Below are the code and all the weights of a small trained network. Each question names an input and a class and asks about switching units off, where a switched-off unit gives its printed mean instead of its output.

import numpy as np


def w(rows, s, z=0):
    codes = np.array(rows[::2]) - 128.0
    scale = np.full(codes.shape[1], s)
    scale[-1] = z or s
    return codes * scale


def norm(h):
    return h / np.sqrt((h * h).mean(-1, keepdims=True) + 1e-5)


def f(y):
    return y / 2 * (1 + np.tanh(0.7978845608 * (y + 0.044715 * y**3)))


def log_softmax(a):
    a = a - a.max(-1, keepdims=True)
    return a - np.log(np.exp(a).sum(-1, keepdims=True))


def net(x, mask):
    res = np.array(x, float).reshape(1, 7) / 4 @ E
    u = 0
    for l in range(2):
        y = f(norm(res) @ A[l][:, :-1].T + A[l][:, -1])
        res = res + np.where(mask[u : u + 9], y, B[l][:, -1]) @ B[l][:, :-1]
        u += 9
    return log_softmax(norm(res)[-1] @ U[:, :-1].T + U[:, -1])


A, B = {}, {}
E = w([
[85,79,49,101,173,141,179,211,192],'x0',
[148,119,97,150,143,109,129,94,113],'x1',
[145,158,129,145,107,143,174,128,141],'x2',
[167,130,160,126,169,68,142,210,72],'x3',
[137,79,186,223,211,188,94,136,172],'x4',
[71,190,35,221,122,215,68,202,1],'x5',
[112,136,145,117,113,138,129,146,139],'x6',
],0.0079)
A[0] = w([
[151,84,175,209,151,156,120,130,154,1],'0.n1',
[197,142,234,130,163,141,127,165,41,78],'0.n2',
[90,124,147,93,115,228,132,17,107,67],'0.n3',
[140,95,116,93,122,81,136,97,204,55],'0.n4',
[120,75,144,170,31,199,133,86,170,190],'0.n5',
[51,180,71,38,91,141,157,23,130,115],'0.n6',
[149,144,182,154,137,1,173,216,52,114],'0.n7',
[162,190,218,116,89,130,108,73,60,73],'0.n8',
[191,32,172,224,119,207,113,114,169,49],'0.n9',
],0.0075,0.0061)
B[0] = w([
[173,28,199,106,70,128,93,186,57,139],'0.n1',
[51,128,101,146,151,132,114,73,166,203],'0.n2',
[44,123,165,128,200,164,138,79,161,172],'0.n3',
[146,135,86,188,118,147,110,164,127,186],'0.n4',
[134,125,97,145,204,131,80,94,126,246],'0.n5',
[206,103,139,22,166,177,159,101,112,234],'0.n6',
[159,137,123,1,239,225,126,38,201,255],'0.n7',
[44,115,173,143,109,54,220,152,78,222],'0.n8',
[188,65,185,44,61,152,150,145,83,197],'0.n9',
],0.009,0.0044)
A[1] = w([
[176,103,171,108,103,52,87,91,229,21],'1.n1',
[170,71,166,137,61,71,140,102,203,12],'1.n2',
[62,46,68,122,209,140,233,172,191,65],'1.n3',
[99,83,58,176,87,92,150,195,186,2],'1.n4',
[115,49,59,67,123,83,254,153,131,95],'1.n5',
[132,222,212,146,127,58,53,41,131,19],'1.n6',
[168,150,140,105,125,44,153,90,232,107],'1.n7',
[169,22,223,191,129,151,62,221,135,57],'1.n8',
[115,186,217,170,85,41,108,69,99,22],'1.n9',
],0.0076,0.004)
B[1] = w([
[93,201,18,219,127,164,83,197,135,210],'1.n1',
[117,187,57,148,118,102,84,218,68,167],'1.n2',
[43,139,215,171,157,46,173,66,189,253],'1.n3',
[24,2,163,180,130,62,213,10,36,126],'1.n4',
[99,48,209,175,82,83,135,105,37,246],'1.n5',
[46,53,218,191,130,89,210,119,212,183],'1.n6',
[118,240,63,195,112,233,45,217,66,252],'1.n7',
[203,153,88,51,55,86,159,106,79,227],'1.n8',
[65,59,157,174,126,14,181,134,140,167],'1.n9',
],0.01,0.004)
U = w([
[45,60,226,203,77,33,215,90,133,58],'0',
[99,253,14,225,80,141,33,251,92,5],'1',
[231,78,147,46,67,112,136,159,89,253],'2',
[141,118,148,101,211,208,107,59,232,63],'3',
],0.011,0.0038)

Each question gives the input, the list of numbers given to net, and the class t.
The units are the neurons (one row each of A and B). Each row of codes is followed by its name. A weight is (code - 128) times the scale printed after its matrix; where a second scale follows, it is the last column's (A, B and U).
mask holds one flag per neuron, layer by layer. A switched-off neuron (its flag False) gives its mean, the last column of its row in B, instead of its output. The means were averaged over made-up inputs and are rounded, as every weight is.
A unit's drop is (log p(t) with every unit on - log p(t) with that unit switched off) / (log p(t) with every unit on - log p(t) with every unit switched off).
The circuit of an input: a set's keep is (log p(t) with only the set's units on - log p(t) with every unit switched off) / (log p(t) with every unit on - log p(t) with every unit switched off). Starting from the 12 units with the biggest drops (on a tie, the unit counted first), units are removed one at a time, each time the one whose removal leaves the highest keep (on an exact tie, the one counted first), for as long as the keep stays at least 0.8.
units of the circuit, in order: the units of the circuit, biggest drop first
top k neurons: the k neurons with the biggest drops, biggest first
k most important neurons of layer l: the k neurons of layer l with the biggest drops, biggest first
input [-5,7,-7,-5,5,4,4], class 0: top 4 neurons	[0.n7, 0.n6, 1.n7, 0.n3]
input [6,5,-4,-4,-2,6,-8], class 0: units of the circuit, in order	[1.n7, 1.n3]
input [5,4,3,3,-5,-6,-8], class 1: units of the circuit, in order	[1.n7]
input [1,7,-1,-8,-1,6,6], class 3: top 4 neurons	[1.n7, 0.n6, 0.n3, 1.n1]
input [1,4,5,7,-2,-6,-1], class 3: top 2 neurons	[0.n7, 1.n3]
input [5,3,-5,6,4,-8,-1], class 1: top 2 neurons	[1.n7, 1.n1]
input [3,2,5,-4,-7,6,-4], class 2: top 3 neurons	[0.n6, 1.n7, 1.n1]
input [-1,-5,8,8,-8,7,5], class 2: units of the circuit, in order	[0.n7, 1.n7]
input [-6,-8,8,-2,8,1,-6], class 2: top 3 neurons	[0.n9, 0.n1, 1.n8]
input [-5,6,-4,8,6,-6,8], class 3: top 2 neurons	[0.n7, 0.n2]
input [6,1,-6,-5,6,4,-1], class 0: top 2 neurons	[0.n7, 1.n3]
input [-4,6,4,-5,-2,1,2], class 3: top 4 neurons	[0.n6, 0.n5, 0.n3, 1.n5]
input [3,-1,1,-4,1,-5,-5], class 1: top 2 neurons	[0.n7, 1.n7]
input [-5,2,-1,0,5,3,7], class 0: units of the circuit, in order	[1.n7]
input [5,8,4,-4,-1,2,2], class 0: top 3 neurons	[0.n7, 1.n3, 1.n5]
input [-5,1,7,-5,4,-6,1], class 1: top 2 neurons	[1.n1, 0.n7]
input [-8,2,-2,-8,4,1,3], class 0: 2 most important neurons of layer 0	[0.n7, 0.n8]
input [4,-8,5,-6,-8,2,-8], class 2: 3 most important neurons of layer 0	[0.n6, 0.n7, 0.n8]
input [-5,-6,6,5,8,-6,4], class 2: 2 most important neurons of layer 0	[0.n9, 0.n1]
input [-4,4,-1,3,7,-6,5], class 2: 2 most important neurons of layer 0	[0.n9, 0.n1]
input [-4,-6,7,6,2,2,-8], class 3: most important neuron of layer 0	[0.n7]
input [0,0,-4,6,-7,6,-2], class 2: 2 most important neurons of layer 1	[1.n7, 1.n1]
input [-7,0,-1,1,-2,-8,-7], class 1: 3 most important neurons of layer 1	[1.n7, 1.n1, 1.n2]
